Below are the code and all the weights of a small trained network. Each question names an input and a class and asks about switching units off, where a switched-off unit gives its printed mean instead of its output.

import numpy as np


def w(rows, s, z=0):
    codes = np.array(rows[::2]) - 128.0
    scale = np.full(codes.shape[1], s)
    scale[-1] = z or s
    return codes * scale


def f(y):
    return y / 2 * (1 + np.tanh(0.7978845608 * (y + 0.044715 * y**3)))


def log_softmax(a):
    a = a - a.max(-1, keepdims=True)
    return a - np.log(np.exp(a).sum(-1, keepdims=True))


def net(x, mask):
    res = np.array(x, float).reshape(1, 8) / 4 @ E
    y = f(res @ A[0][:, :-1].T + A[0][:, -1])
    res = res + np.where(mask, y, B[0][:, -1]) @ B[0][:, :-1]
    return log_softmax(res[-1] @ U[:, :-1].T + U[:, -1])


A, B = {}, {}
E = w([
[184,101,75,188,115,93,115,49,94,123,30,129],'x0',
[123,103,91,122,178,48,24,150,97,178,112,114],'x1',
[189,137,148,86,68,111,102,144,81,55,231,185],'x2',
[132,2,111,157,104,131,88,90,180,152,127,224],'x3',
[116,137,56,84,73,114,165,171,182,209,125,71],'x4',
[166,95,96,161,134,130,79,118,139,59,103,218],'x5',
[199,131,126,97,231,194,82,206,152,97,76,67],'x6',
[10,112,179,122,82,75,206,126,110,124,101,111],'x7',
],0.0095)
A[0] = w([
[172,109,71,187,133,226,171,79,199,159,11,120,233],'N0',
[113,151,131,180,121,94,172,98,71,109,59,90,15],'N1',
[171,17,40,142,128,130,21,140,219,167,175,202,179],'N2',
[184,123,103,182,221,158,51,136,128,103,60,141,125],'N3',
[147,200,23,122,189,115,116,201,183,199,119,13,5],'N4',
[97,188,143,153,2,93,191,66,122,167,133,73,87],'N5',
],0.0077,0.0028)
B[0] = w([
[193,132,124,48,79,129,62,112,18,117,149,138,222],'N0',
[146,143,138,95,116,75,94,78,156,175,202,118,169],'N1',
[139,89,80,110,87,29,99,53,101,141,214,90,250],'N2',
[67,212,88,47,70,8,110,111,102,255,128,117,216],'N3',
[210,80,170,237,132,202,156,163,186,49,98,125,232],'N4',
[53,107,117,102,157,70,134,84,135,155,128,83,216],'N5',
],0.0097,0.014)
U = w([
[72,72,173,233,88,108,205,2,220,108,165,182,3],'0',
[130,158,198,111,193,236,153,198,193,115,73,50,127],'1',
[241,175,129,124,68,175,78,109,92,5,196,210,169],'2',
[116,143,58,62,91,10,71,57,80,175,128,82,172],'3',
],0.0066,0.0077)

Each question gives the input, the list of numbers given to net, and the class t.
The units are the neurons (one row each of A and B). Each row of codes is followed by its name. A weight is (code - 128) times the scale printed after its matrix; where a second scale follows, it is the last column's (A, B and U).
mask holds one flag per neuron, in row order. A switched-off neuron (its flag False) gives its mean, the last column of its row in B, instead of its output. The means were averaged over made-up inputs and are rounded, as every weight is.
A unit's drop is (log p(t) with every unit on - log p(t) with that unit switched off) / (log p(t) with every unit on - log p(t) with every unit switched off).
The circuit of an input: a set's keep is (log p(t) with only the set's units on - log p(t) with every unit switched off) / (log p(t) with every unit on - log p(t) with every unit switched off). Starting from all 6 units, units are removed one at a time, each time the one whose removal leaves the highest keep (on an exact tie, the one counted first), for as long as the keep stays at least 0.8.
units of the circuit, in order: the units of the circuit, biggest drop first
top k neurons: the k neurons with the biggest drops, biggest first
drop when u is switched off: that unit's drop, to one decimal
input [-8,-3,-5,-1,6,5,6,-3], class 1: units of the circuit, in order	N4
input [1,-3,-6,0,6,-1,-4,-7], class 2: top 3 neurons	N4, N3, N0
input [-4,-2,6,2,-4,-5,-6,0], class 0: top 2 neurons	N3, N0
input [-3,5,-3,-6,-3,-7,-7,-2], class 0: units of the circuit, in order	N3, N0, N2
input [-3,3,6,-1,1,7,-2,8], class 2: top 3 neurons	N3, N2, N5
input [3,4,-2,-2,1,-6,7,-7], class 1: top 4 neurons	N4, N2, N1, N5
input [6,-8,-7,-8,3,-7,3,-3], class 2: units of the circuit, in order	N0, N4
input [3,5,-1,-5,8,3,-5,-2], class 0: top 3 neurons	N4, N3, N0
input [3,4,-5,1,8,5,8,8], class 2: units of the circuit, in order	N4, N0
input [1,6,-3,4,7,-7,1,0], class 2: top 2 neurons	N4, N3
input [-2,4,-7,-7,6,2,-6,4], class 0: units of the circuit, in order	N4, N3
input [5,-8,-2,-1,-5,7,-3,8], class 3: top 4 neurons	N4, N0, N1, N5
input [6,2,0,7,6,-7,8,7], class 2: units of the circuit, in order	N4, N3, N5
input [-1,-7,1,-3,2,-8,0,1], class 1: units of the circuit, in order	N2
input [-6,-4,1,-1,-6,0,2,8], class 1: top 3 neurons	N2, N0, N3
input [0,-2,-4,3,7,-5,8,0], class 2: top 2 neurons	N0, N5
input [-7,-2,7,3,-8,-2,-7,4], class 0: top 2 neurons	N0, N3
input [3,6,7,-8,3,1,-6,-6], class 2: top 2 neurons	N3, N2
input [0,-4,7,-1,1,-2,-1,-3], class 2: top 2 neurons	N3, N2
input [-6,0,-3,0,-8,5,8,-6], class 3: units of the circuit, in order	N3
input [5,-1,0,-1,-6,6,1,-5], class 3: drop when N3 is switched off	0.2
input [5,-5,7,4,5,1,8,-7], class 3: drop when N5 is switched off	0.0
input [-3,-8,0,0,1,-5,8,0], class 1: drop when N2 is switched off	0.5
